In the rows, 128 means zero.
Each row of numbers stands for one thing and depends on some of the facts below. Use the named rows to name the rest.

Named rows:
kleplan: [115 126 184 111 152 114 109 178 139 138 158  98 120 147 148 102 135 121
 150 125 110 127 112 129 114 138 118 121  90]
zoplan: [ 93 131 178 135 157 117 113 156 165 162 160 122  95 168 115 133 161 127
 148 137 102 113  60 149 120 143 115 132  88]
kegrik: [151 149  89 143 125 138  75 118 142  49 125 154 143 136 103 147 124 126
 139 189 113 114 178  93 120 155  71 153 141]
kligrestil: [110 159 156 142 153 131 157 117 138 210  87 151  93 131 104  85 130 107
  87  85 121 107  60 157 121 122 169 139  66]
tatur: [105 141 160  79 156 105 130 144 133 154 102 106  80  94 126  90 120 157
 130  77 108 124 122 158 100 102 121 170 139]
bibruklen: [132 102 181 101 101 134 115 166 141 123 158 107 125 171 174  76 154 125
 123 122 118 144 101 151 123 172 130 110  93]
stini: [134 118  75 159 153  78 144  89 156 154 112 134  91 119  86 206 158 146
 151  64 145 134 108 172 141  77 139 161 143]
kidek: [110 105 158  72  96 102 136 149 120 153 104 125  95 140 158  73 138 133
 119  61 113 144 120 165 133 136 153 131 135]
grasen: [119 133  90 144 105 142  98 132 113  94 158 144 165 136 120 150 130 133
 135 212 120 120 167  91 134 142  75 105 159]
vulal: [125 139 163 116 139 121 170 135 100 190  75 138 110 110 125  68 123 124
  98  92 120 125 106 131 126 128 137 133 103]
truskul: [119 140 188 128 147 168 155 121 146 199 172 128 120 135 124  94 149 127
 119 160 137 114  31 139 121 144 153 104  71]
kludes: [151 141  98 118 127 141  70 108 144  55 148 148 143 119 112 142 115 128
 152 182 121 116 172  95 115 142  86 143 143]
trodruk: [172 139  98 138 113 160 102  99 122  91 151 175 168 121 121 115  99  83
 128 180 149 112 151  80 137 164 140 105 102]
brivu: [180 121 195 111  92 146 146 134 132 105 115 141 107 169 154  62 154 103
 101 121 128 132  79 135 137 204 143 116  56]
stomustur: [119 120  89 160 155  79 146 120 125 120 105 100 127 112  94 211 121 157
 133  62 145 141 163 146 134  72 140 148 149]
laplo: [144 108  71 156 137  94 158 126 118 125  80  97 117  91 167 161 118 117
 134  79 142 173 187 152 139  67 131 153 175]
guskoga: [113 119 110 147 131 135  80 141 107  83 167 149 171 132  99 175  94 124
 155 182 133 115 156  68 132 150 114 109 164]
grusun: [ 85 141 160  78 131 110 162 146 115 183 116  98  97 109 140  98 141 165
 127  91 100 111 112 142 125 102 120 127 149]
tikla: [165 141  75 153 156 124 153  80 145 131  93 105 136  73 117 142 119 155
 111  77 161 156 157 166 112  62 142 165 112]

There are 3 kinds of fact about the things: η, μ, τ.
skibravem η: pabu,kegrik,bustan
ruru η: trokla
vevis η: brodrin,skigrir,flovoston,nofes
plodu η: tute,grilon,lizosti,trezer,fleplasis,zisek,stutun,neflar
duso η: nutrepum,bramas
vigrom η: zoplan,ketin,zisek,bustan,stomustur,pudafli
bridek η: fufor,treguk
gredrok η: dunos,brama,nasu,skigrir
draser η: lidrin,dregum,noklim
tovon η: sariklun,putro
brivu η: dostekla,separul,bustan
mudim η: stini,nelu,tudredrum
patumor η: pipodor,troki,segron
kopa η: zenik,tronufe,ligo,nofes
dalel η: trezer,plavate,viskem
kedal η: pipodor,zeses,trokla,bibruklen,flovoston
gutrol η: klestel,lizosti,trokla,ratun,taklukos,skanas
rogren η: bustan,stogram
govim η: dunos
kiklus η: skezel,bedruran,stovivon
skilol η: sturor,vikla,sariklun,bramas,sepum,doflifu
noklus η: moko,skanas
telotel η: grafir,flovoston,plavate
trapograk η: ferirol
gastor η: mogus,flovoston,salezal,klakler,kleplan
gipo η: fufor,pugru,pagrik
kuplak η: brama,bifatru,sturor
braso η: zoplan,pufur,salezal
gruzes η: stuplar,segron,sepum
roflin η: fabrek,ripem,stogram
stuvos η: vuvem,stogram
trasi η: funam,separul,luskom,tudredrum
gribu η: skezel,nofes,driplik,tudredrum,skivo
vugros η: stumestam,lofa
skoskik η: vugefor,drusa
kopor η: guskoga,tobren,salezal
rido η: zoplan,stini,vuplel,sastun
tikla η: pipodor,giten,drusa
musinak η: ferirol,pagrik
vefol η: skopli,siden,lidrin,fedro,nede
migak η: brama,broroskik,stutun,grusun
niklik η: stuzak,vuplel,troki
sestofal η: zoplan,trokla,skuplan,bremam
klozarun η: tute,brodrin,grafir
zoskin η: skeko,bedruran,kibro
saka η: pipodor,skeko,bramas,stomustur
floska η: grasen,trestos,pligi
brote η: guskoga,doflifu
stagor η: tronufe,plugrestok,sastun,midrul,skufloflek,nelu
mefla η: grilon,siden
punak η: tatur,skeko,driplik,kidek
soku η: botre,brama,nasu,trefam
vurus η: klofa,zeses,gagrus,stovivon,klakler
plonem η: kuplan,grafir,ferirol,klakler,gubok,staklum
bipas η: stodar,bedruran,kleplan
plisko η: klofa,rabrun,bramas,kapifal
bavu η: fufor,flovoston,sepum,kibro
ponu η: pudafli
miskibrel η: sotrom,dostekla
truskul η: trokla,bifatru,broroskik,moko
nefe η: rivam
batral η: fevogrim,dunos,ripem,zutru
feklik η: plavate
tibrus η: grilon,grasen,fluvagol,sarogrem,skanas
trastu η: dumutrum,latruru,sarogrem
trodruk η: mogus,zubreklas,ketin,skufloflek,kludes
skarotro η: sota,nusek,vuvem,kapifal
grastus η: klofa,treguk,bramas,troki,plabrur,sarogrem
trigrur η: skuplan,giten,ferirol
teber η: tute,grilon,fufor,vugefor
testobrik η: tronufe,nofes
stuska η: stuplar
klupo η: stini,kliskon,stabral
tebruk η: pufur
diflige η: sotrom,pabu,sastun,kapifal
fufaskar η: bifatru,stuzak,plepoku,kibro
kligrestil η: sotrom,grafir,dostekla,rivam,kegrik,lofa
bastok η: siklol,tuki,treguk
vulal η: sota,tuki,grodo
driboska η: bropostak,troki,klemagri,laplo,doflifu
{skibravem,stuplar,fluvagol,botre,draser,dostekla,zeses,brivu,lidrin,ratun,mudim,stumestam,kiklus,trapograk,gastor,tobren,braso,stuvos,zoplan,siklol,kopor,taklukos,kleplan,rido,driplik,bedruran,ferirol,fleplasis,tuki,klofa,dregum,saka,brote,punak,rivam,plisko,noklim,truskul,funam,nede,nutrepum,lofa,siden,tebruk,grafir,diflige,fufaskar,driboska,bibruklen} μ c
{kapifal,sepum,skigrir,gredrok,pligi,sota,dalel,tute,mogus,bifatru,skilol,stodar,nasu,fevogrim,gruzes,kidek,trasi,skoskik,separul,dunos,kibro,skezel,vuvem,plepoku,fedro,sestofal,klozarun,treguk,zoskin,grusun,floska,fufor,brama,midrul,tatur,drusa,bustan,ponu,bropostak,broroskik,vugefor,trastu,skarotro,kuplan,stuska,kligrestil,vulal,bramas,ripem} μ d
{kludes,ruru,kegrik,vevis,vigrom,nusek,bridek,pufur,gubok,sarogrem,tovon,nelu,segron,stutun,trokla,skopli,tudredrum,skanas,patumor,kopa,pugru,flovoston,rabrun,gutrol,rogren,pagrik,noklus,stogram,telotel,zubreklas,doflifu,gipo,salezal,roflin,zenik,gribu,vugros,stabral,vuplel,gagrus,pudafli,klemagri,migak,niklik,pipodor,grasen,stagor,trefam,soku,skufloflek,viskem,vurus,troki,vikla,bavu,sturor,stuzak,miskibrel,trestos,ligo,trodruk,guskoga,nofes,moko,zisek,trigrur,plugrestok,giten,testobrik,bastok,dumutrum,tronufe,grilon} μ b
{plodu,duso,stovivon,ketin,skeko,stini,kedal,sariklun,govim,kuplak,neflar,skuplan,brodrin,trezer,tikla,musinak,vefol,laplo,skivo,mefla,plabrur,klakler,plonem,bipas,latruru,pabu,putro,grodo,nefe,batral,feklik,tibrus,grastus,zutru,lizosti,teber,klupo,sastun,stomustur,bremam,klestel,kliskon,plavate,fabrek,staklum,sotrom,luskom} μ a
[skibravem,fluvagol,skigrir,vigrom,nusek,pufur,stovivon,pligi,sarogrem,tovon,brivu,trokla,tudredrum,tute,stumestam,bifatru,zubreklas,roflin,kidek,stuvos,separul,skuplan,brodrin,driplik,bedruran,niklik,sestofal,klozarun,saka,trefam,brama,bipas,bustan,ligo,sastun,diflige,dumutrum,bramas,tronufe,bibruklen] τ 455
[stuplar,ruru,sepum,vevis,plodu,ketin,gubok,draser,dostekla,zeses,stutun,lidrin,mudim,kopa,kedal,sariklun,rabrun,rogren,pagrik,skilol,noklus,tobren,salezal,braso,gruzes,vugros,stabral,trezer,pudafli,fedro,migak,pipodor,klakler,vurus,plonem,plisko,pabu,stuzak,tibrus,guskoga,zisek,zutru,lofa,tebruk,fufaskar,stomustur,bremam,fabrek,staklum] τ 83
[kapifal,kludes,kegrik,botre,bridek,patumor,kiklus,stodar,nasu,gastor,doflifu,kuplak,skoskik,dunos,skezel,tikla,klemagri,klofa,dregum,skivo,tatur,vikla,broroskik,nofes,plugrestok,testobrik,grafir,plavate] τ 353
[duso,segron,ratun,skeko,sota,skanas,stini,gutrol,govim,fevogrim,gipo,neflar,zoplan,kopor,vuplel,taklukos,rido,vuvem,musinak,ferirol,fleplasis,zoskin,floska,brote,fufor,latruru,miskibrel,truskul,bropostak,trestos,grodo,feklik,skarotro,trigrur,siden,teber,stuska,klupo,kligrestil,klestel,kliskon,ripem,driboska] τ 759
[gredrok,nelu,dalel,flovoston,stogram,telotel,trapograk,zenik,siklol,kibro,gagrus,plepoku,vefol,laplo,soku,plabrur,skufloflek,viskem,troki,ponu,putro,vugefor,funam,grastus,giten,lizosti,luskom,grilon] τ 190
[skopli,pugru,mogus,trasi,gribu,kleplan,tuki,treguk,grusun,grasen,stagor,mefla,punak,rivam,midrul,drusa,bavu,noklim,sturor,nefe,batral,trastu,trodruk,kuplan,nede,moko,nutrepum,bastok,vulal,sotrom] τ 863

Name these rows:
No name comes twice in this set of rows, the named rows included.
[123 109 185 106  88 138 138 155 128 127 139 102 117 174 167  82 173 142
 112 148 104 149  93 153 130 175 107 108 104] : fluvagol
[151 134  99  96 128 129  64 113 150  52 165 142 130 112 117 148 116 137
 173 176 121 114 180 105 118 138  93 150 168] : nofes
[ 98 137 162 121 161 131 145 120 130 229 124 142 100 111 118  80 123 116
 115  81 132 123  59 159 116 111 181 128  96] : zoskin
[133 138 190  78 145 138 139 144 147 121 148  94  99 119 137 100 154 163
 150 152 110 125  92 135 109 135  95 151 135] : botre
[131 143  61 136 152  95 135  99 159 102  99  81 114  97 115 178 144 182
 133  78 131 141 173 179 113  54 106 177 143] : plavate
[128 118  71 185 150  93 160  91 146 163  94 136 110 118  82 199 160 158
 131  82 149 146 106 168 143  81 127 149 147] : grodo
[167 139  77 162 139 101 166  96 134 125  83 121 132 107 111 166 139 131
 115  67 149 138 161 153 138  82 140 148 105] : nefe
[ 75 137 168 147 165 118 106 169 165 171 165 112 107 176 125 131 157 130
 136 144 103 120  71 155 109 132 113 122  79] : ferirol
[119 117  67 181 147  99 161  93 144 170 106 128 112 115  88 197 160 162
 128  92 150 152 108 170 136  67 131 143 147] : latruru
[162  98 101  95  56 149  99 101 117  76 164 157 152 144 144 124 143 120
 144 190 134 130 143  99 154 177 110 101 179] : trefam

The same things again, as new rows of numbers:
Known rows:
tute: [119 116 138 139 148 113 146 146 128 139 134 134 125 125 157 140 115 159
 143 107 129 144 128 137 117 137 146 119 123 156 153 128 144 189  63 111
 116 118 158 164  97]
lidrin: [108  63 140 109 126  80 192 120 106  94 161 123 116 121 175 169  98 128
 158 202 115 100 154  60  90  50 124 131 131 164 152 103 106 164  90  59
  71  93 181 136  78]
grasen: [163 133 133 126 123  93 125 136 120 173 149 107 128 118 143 109 164 111
 113  98 120 139 120 113 127 160 126 130 110 137 126 168 141 114 122 124
 146 146 116 137 179]
noklim: [127 109 151 126 142  72 163 170  92  93 119 141 115 128 149 163 117 102
 130 183 106 124 132  65  59  90 135  94 153 165 161  97 112 179  71  80
  94  91 190 120  77]
gagrus: [118 155 130 166 152 152  84 129 153 166 133 113 131 139 125 104 144 147
 112  86 123 134 130 168 166 169 109 119 122 126 137 137 150 125 107 155
 131 142 100 130 120]
gubok: [144  93 109 118 101 134 125  77 135 153 147 127 152 132 138 103 161 158
 159 122 129  97 143 109 162 118 129 159 112 112 108 179 149  98 152 102
 133 151 100 155 171]
nelu: [129 143 120 144 146 153 100 118 181 163 116 121 141 126 141  93 141 143
 123  79 114 136 135 188 143 197  95 122 126 129 138 113 121 120 114 147
 152 132 101 137 113]
bastok: [157 143 124 138 120 138  95 125 108 146 133 139 120 116  93 132 169 110
  97  94 131 139 129 118 141 133 118 130 122 114 123 138 120  81 162 127
 132 137 117 101 197]
govim: [147 152 119 114 130 134 151 113 159 124 127 105 126 118 113 111  93  87
 120 131 158 128 100 205 162 153 135 164  97  83  85 138 126  86 225 196
 164 167  78 123 149]
plugrestok: [148 161 120 109 116 147 112 133 133 147  79 138 135 138 127  93 172 119
 120 101 105 156 114  87 104 196 118 123 140 142 139 139 121 103 118 154
 194 138 104 143 174]
driplik: [ 91 118 145 137 144 107 151 165 134 101 121 127 128 141 148 138 102 137
 138 172 102 126 140 116  80  99 113  92 165 155 155  68 105 194  59  96
  95  85 174 120  16]
bridek: [143 175 121 127 115 149  87 143 107 137 102 132 118 135  97 134 169 114
  96  96 127 144 104  78 131 150 126 118 127 134 141 164 147  84 133 162
 153 151 117 114 206]
truskul: [ 91 128 147 114 157 102 164 154 124  58 121 149 127 146 107 195  57 125
 148 192 158 119 116 126  96  45 180 108 140 111 115  96 114 176 135 133
  86 118 193  99  64]
zenik: [130 152 122 149 139 156 102 130 181 165 118 115 144 129 136  96 132 148
 122  84 114 143 129 189 153 182 117 122 124 120 131 118 127 116 113 155
 156 138 105 130 112]
kliskon: [144 150 123 120 130 133 144  98 141 131 137 118 129 131 119  85 126  95
 134 133 145 115 108 189 154 169 111 168 106  99  89 152 133 108 205 188
 157 163  65 141 126]
bedruran: [ 91 124 151 141 150  98 144 165 125 107 132 119 125 146 143 137 105 139
 136 172 104 121 143 104  88  94 119  87 172 155 153  87 115 197  53 102
  87  89 172 120  10]
plepoku: [ 99 129 138 148 148 140 109 166 146 136 144 114 122 118 131 137 101 163
 121  99 129 164 138 161 126 138 130  99 139 147 158  87 124 170  56 116
 115 100 154 124  79]
sotrom: [184 141 122 130 118 120 134 112 104 160 102 127 121 123 144  77 186  89
 104 124  99 107 124 138 128 194  85 150 117 134 116 167 142 101 159 148
 153 142  75 150 169]
ruru: [142 107 105 112  87 148 121  95 144 150 144 112 146 125 130 118 134 154
 145 120 142 110 136 123 176  95 147 150 104  94 100 168 142  76 178 112
 135 146 113 134 193]

Rows to name:
No name comes twice in this set of rows, the named rows included.
[141 116 117 119 112 144 114 150 117 100  78 180 137 115 107 151 133 148
 134 114 119 161 133 124  95 124 159 109 154 126 138  90  97 132 120  93
 140  88 167 115 146] : trasi
[138 113 132 107 108 101 140 169 123 136 133 124 133 105 145 135 117 128
 135 115 123 167 118 106  87 132 167 104 141 146 137 120 116 161  88  93
 145 106 159 132 142] : grusun
[ 91 111 148 125 142 122 139 117 112  99 182 127 127 121 108 154 104 125
 156 126 155 150 122 140 111 117 145 131 141 139 131  94 112 178 120 118
 109 122 131 122  89] : bropostak
[143 163 117 154 140 148 112 124 158 168 104 113 122 127 140  79 142 113
  91  98 113 121 122 204 168 200  85 138 107 113 124 134 140  94 146 187
 151 137  79 138 118] : luskom
[108  74 127 111  95 121 134 111 109 126 194  96 130 110 147 127 120 155
 156 134 128 134 148  89 124  85 134 138 142 145 136 118 122 148 101  59
 107 100 131 136 124] : sepum
[150 116 110 120  85 128 126  93 124 163 180  63 120 106 140  68 139 106
 116 130 123  97 141 134 173 123  87 170 102 107  97 168 137  70 179 127
 130 148  61 131 174] : sariklun
[152 147 121 144 135 143 125 110 147 164 117 113 125 126 142  69 155 114
 106 113 106 113 132 187 156 202  82 147 115 120 120 134 137  99 150 167
 153 138  66 142 119] : sastun
[ 94  66 138 112 108  90 165 120 101  94 183 107 123 126 158 146 104 131
 153 199 114 101 154  58  90  37 116 125 154 156 148 101 106 161  83  56
  66  97 171 114  68] : stuplar
[ 85 129 164 161 168 106 139 159 116  99 144 129 101 134 145 168  99 121
 107 158 114 122 144 118  91  99  92  93 143 177 183  75 114 184  50 107
  59  93 180 115  32] : siklol
[134  95 118 120  94 125 121  82 128 165 190  87 140 122 144  91 160 145
 147 121 124 109 146 107 162 118 115 155 121 117 117 169 140  98 144  95
 143 144  91 140 166] : pipodor
[132 141 139 155 144 119 117 127 139 172 171  99 121 116 139 108 148 121
 104  91 127 132 126 151 152 160 106 134 109 139 143 142 142 124 115 139
 130 151 103 134 140] : sarogrem

The same things again, as new rows of numbers:
Named rows:
luskom: [158  75 178  98 191 143  86 108 116 126 102 163 156 105 129 107 111 154
 141 121 106  81 140 164  93  92 136]
driboska: [118 172  92 102  76 119 136 144  88 109  98 126 133 157 118 153 157 154
 132 125 125 170 110  93 175 147 113]
guskoga: [116 178 119 169  46 130 141  91 147 113 145 140  89 104 107 140 150 109
 111  80 142  93 110 129 133 155 138]
plavate: [117  94 156 113 195 150  72 109 116 139 107 140 165  98 142 117  86 152
 160 126 111  97 128 168  91 107 140]
roflin: [117 113 142 173 108 162 159 110 186 136 199 137 149 131 100 158 141  69
 122 100 166 139 142 122 219 115 147]
grafir: [114 145 138 106 134 152 169 139 136 151 118 127 153 144 174 159 159 146
  95 129  98 152 125 167 143 161 120]
trigrur: [133 189 115 143  63 159 132  70 120  85 133 133 107 129  82 149 142 123
 131 111 175 127 129 103 188 145 122]
zeses: [111 157 103 116  76 102 161 170 130 124 106 137 104 140 130 149 165 124
 115 126  88 130 103 125 125 163 127]
kegrik: [128 157 164 150 119 190 158  63 166 129 154 132 131 117 141 158 149 115
  93 106 147 106 134 176 157 155 127]
siklol: [119 140 152 107 134 126 184 139 129 136 122 151 144 135 161 165 155 160
  83 111  89 165 135 153 139 148 121]
tatur: [143  88 140 122 196 107 111 141 101 164 120  71 147 148 191  84 116 161
 108 168 102 151 132 131  67 122 107]
zutru: [ 94  62 132 132 158  81  60 124 104 119 138 152 122 100  57 124 114 108
 165 133  62  81  91 130 108 111 147]
nefe: [153  76 127 102 181 161  78 141 115 118 121 149 163 125 105 106 104 129
 195 150 143  89 148 129 137  81 134]
fluvagol: [108 142 126 117 128 131 191 186 186 154 122 138 134 130 171 161 121 106
 116 124 102 164 138 148 131 149 152]
tronufe: [140 141 154 159  92 166 167 107 202 152 158 137 123 110 144 143 138  80
 101  83 159 102 130 156 150 134 159]
braso: [119 155  87 114  69 117 152 177 113 109 110 135 127 164 119 141 175 128
 143 137 125 145 127  97 167 139 115]
bipas: [140  74 132 123 164 144  75 163 139 142 117 145 180 114 131  99  87 119
 198 115 156 107 147 119 133  64 162]
stabral: [144 166 130 149  50 147 146  91 160 107 134 141  79 118 103 135 169  90
 108 106 142  66 115 141 139 155 131]
grodo: [125 100 132 100 156 111  58  98  91 110  90 142 119  97  78 120  95 136
 164 137  86  85  97 131  95 122 141]

Rows to name:
No name comes twice in this set of rows, the named rows included.
[127 136 180 153 125 156 167  58 159 119 177 158 126 111 109 166 151 120
  73  89 128 125 137 161 166 140 126] : stogram
[120  93 119 105 185 145  72 150 112 126 124 163 154 117 105 116  84 142
 188 141 169 114 147 134 122  79 132] : mefla
[ 78 161 105  89  91  85 137 184 136 137 108 168  77 154 111 157 166 110
  89 146 151 142  92 160 114 156 100] : lidrin
[113 111 102 118 145 118  68 148 108  82 102 153 129 113  77 111  85 128
 218 151 128  98 149 101 113  92 138] : tibrus
[119 195 127 146  77 144 147  60 139  93 128 132  80 100  91 161 124 114
 106 107 134 115 113 136 142 173 131] : skanas
[129 161 122 162  99 180 159  96 149 117 177 142 136 122 112 152 136 116
 133  99 178 129 150 124 192 128 128] : bastok
[149 105 133  90 144 121  55 104  92 109  73 138 118 104  92 106 109 138
 160 136 100  68  97 137  90 118 139] : stini
[144 110 110 109 159  65  96 136  75 127  97  71  95 142 132  89 106 151
 117 180  90 151 107  93  61 139 106] : fufor
[117 184 133 153 121 175 190  88 182 111 161 148  95  92 120 166  99 107
 120 113 139 122 152 156 136 162 141] : grasen
[119 166  94  99  89 123 142 145  94 101 100 125 129 161 108 157 154 144
 133 144 120 170 116  96 180 155 112] : truskul
[137  83 141 121 206 106 112 136 101 160 127  73 144 147 181  93 114 154
 108 179  94 156 133 133  72 126 104] : kapifal
[104  63 133 126 155  89  62 127 111 112 130 152 118 102  62 120 115 106
 168 141  69  72  96 130 105 113 144] : fabrek
[132 158 145 152 106 202 148  74 146 121 157 131 154 138 135 149 156 125
 118 107 187 124 154 142 195 129 120] : testobrik
[125 168 136 161 100 165 168  89 161 134 163 145 114  99 133 151 129 114
 105  84 151 112 128 155 143 149 139] : pugru
[108 103 105 103 159  40  86 183 107 141 115 111  69 153 120  88 117 122
 106 195 144 145 109 123  42 123  89] : fedro

